Below are the code and all the weights of a small trained network. Each question names an input and a class and asks about switching units off, where a switched-off unit gives its printed mean instead of its output.

import numpy as np


def w(rows, s, z=0):
    codes = np.array(rows[::2]) - 128.0
    scale = np.full(codes.shape[1], s)
    scale[-1] = z or s
    return codes * scale


def f(y):
    return y / 2 * (1 + np.tanh(0.7978845608 * (y + 0.044715 * y**3)))


def log_softmax(a):
    a = a - a.max(-1, keepdims=True)
    return a - np.log(np.exp(a).sum(-1, keepdims=True))


def net(x, mask):
    res = np.array(x, float).reshape(1, 6) / 4 @ E
    y = f(res @ A[0][:, :-1].T + A[0][:, -1])
    res = res + np.where(mask, y, B[0][:, -1]) @ B[0][:, :-1]
    return log_softmax(res[-1] @ U[:, :-1].T + U[:, -1])


A, B = {}, {}
E = w([
[151,136,103,148,117,123,125],'x0',
[129,138,129,134,153,133,132],'x1',
[92,84,209,236,118,71,208],'x2',
[207,221,231,109,90,215,143],'x3',
[226,40,202,160,175,47,1],'x4',
[114,136,142,123,158,132,130],'x5',
],0.0098)
A[0] = w([
[200,217,144,35,98,165,106,181],'n1',
[148,192,254,212,64,136,168,53],'n2',
[141,172,123,124,117,185,177,185],'n3',
[162,102,143,134,135,95,84,195],'n4',
[101,88,49,73,196,155,81,145],'n5',
[170,242,90,22,109,174,154,187],'n6',
[101,116,101,166,153,118,173,105],'n7',
[227,81,136,93,146,148,83,185],'n8',
[88,139,76,151,127,130,171,215],'n9',
[161,97,139,126,164,82,79,96],'n10',
[79,101,36,94,99,93,76,184],'n11',
[135,161,107,112,101,135,173,155],'n12',
[91,109,16,34,149,126,24,193],'n13',
[232,149,168,159,153,170,95,113],'n14',
[66,164,122,111,104,125,153,221],'n15',
[198,35,178,173,181,91,20,210],'n16',
[146,60,180,241,149,50,106,155],'n17',
[92,137,117,96,99,154,155,154],'n18',
[95,148,93,163,158,132,170,254],'n19',
[68,142,123,149,110,121,239,194],'n20',
[89,101,169,160,173,185,117,244],'n21',
[97,101,149,192,142,32,137,118],'n22',
[68,136,89,206,122,114,149,128],'n23',
],0.0094,0.0047)
B[0] = w([
[47,160,125,151,148,152,78,212],'n1',
[202,165,10,32,144,135,185,204],'n2',
[112,107,69,181,104,140,127,190],'n3',
[132,113,122,95,155,154,95,178],'n4',
[170,142,67,99,94,124,158,190],'n5',
[79,140,91,185,105,163,98,233],'n6',
[102,122,170,139,109,107,153,158],'n7',
[103,146,163,82,178,158,65,188],'n8',
[162,144,154,162,85,78,168,188],'n9',
[104,140,127,128,147,147,91,175],'n10',
[172,123,136,127,102,139,173,200],'n11',
[126,78,114,169,80,142,147,167],'n12',
[185,166,69,95,154,114,139,230],'n13',
[123,139,174,93,153,137,93,173],'n14',
[139,165,121,152,75,125,156,187],'n15',
[105,109,109,104,162,174,68,253],'n16',
[126,90,83,146,143,161,120,229],'n17',
[130,117,95,156,134,106,128,169],'n18',
[134,110,113,142,76,87,152,188],'n19',
[168,112,156,154,113,99,198,222],'n20',
[184,128,99,144,118,146,144,163],'n21',
[80,57,88,162,150,148,136,196],'n22',
[111,119,163,156,115,83,134,176],'n23',
],0.011,0.015)
U = w([
[208,237,83,129,88,72,184,231],'0',
[50,101,94,220,132,181,112,108],'1',
[221,118,105,38,184,126,122,206],'2',
[58,213,212,66,171,118,77,4],'3',
[161,73,217,182,103,2,182,39],'4',
],0.0091,0.0037)

Each question gives the input, the list of numbers given to net, and the class t.
The units are the neurons (one row each of A and B). Each row of codes is followed by its name. A weight is (code - 128) times the scale printed after its matrix; where a second scale follows, it is the last column's (A, B and U).
mask holds one flag per neuron, in row order. A switched-off neuron (its flag False) gives its mean, the last column of its row in B, instead of its output. The means were averaged over made-up inputs and are rounded, as every weight is.
A unit's drop is (log p(t) with every unit on - log p(t) with that unit switched off) / (log p(t) with every unit on - log p(t) with every unit switched off).
unit that matters most: the unit with the biggest drop
k most important neurons: the k neurons with the biggest drops, biggest first
drop when u is switched off: that unit's drop, to one decimal
input [-5,2,-1,8,-7,-3], class 1: 2 most important neurons -> n6, n1
input [7,-8,-6,2,-3,-4], class 1: unit that matters most -> n6
input [7,8,0,-7,7,1], class 2: 3 most important neurons -> n6, n13, n1
input [1,-5,0,-8,-8,-1], class 0: 2 most important neurons -> n13, n5
input [1,-3,-6,1,-1,-6], class 1: 4 most important neurons -> n6, n1, n2, n20
input [3,5,0,-3,5,-6], class 2: 3 most important neurons -> n6, n1, n3
input [-3,-3,1,0,-6,-3], class 4: 2 most important neurons -> n2, n13
input [-2,0,1,1,-6,6], class 0: 2 most important neurons -> n22, n16
input [8,8,0,-6,1,5], class 2: 2 most important neurons -> n6, n1
input [-5,3,-1,7,-3,4], class 1: 2 most important neurons -> n1, n6
input [-4,-2,0,5,-4,-7], class 1: 4 most important neurons -> n6, n1, n13, n3
input [-4,-7,5,3,-5,6], class 0: drop when n2 is switched off -> 0.3
input [8,2,-6,4,0,-4], class 1: drop when n6 is switched off -> 0.7
input [-2,5,5,8,2,5], class 2: drop when n2 is switched off -> 0.3
input [-4,-6,-1,-8,-8,-7], class 0: most important neuron -> n13
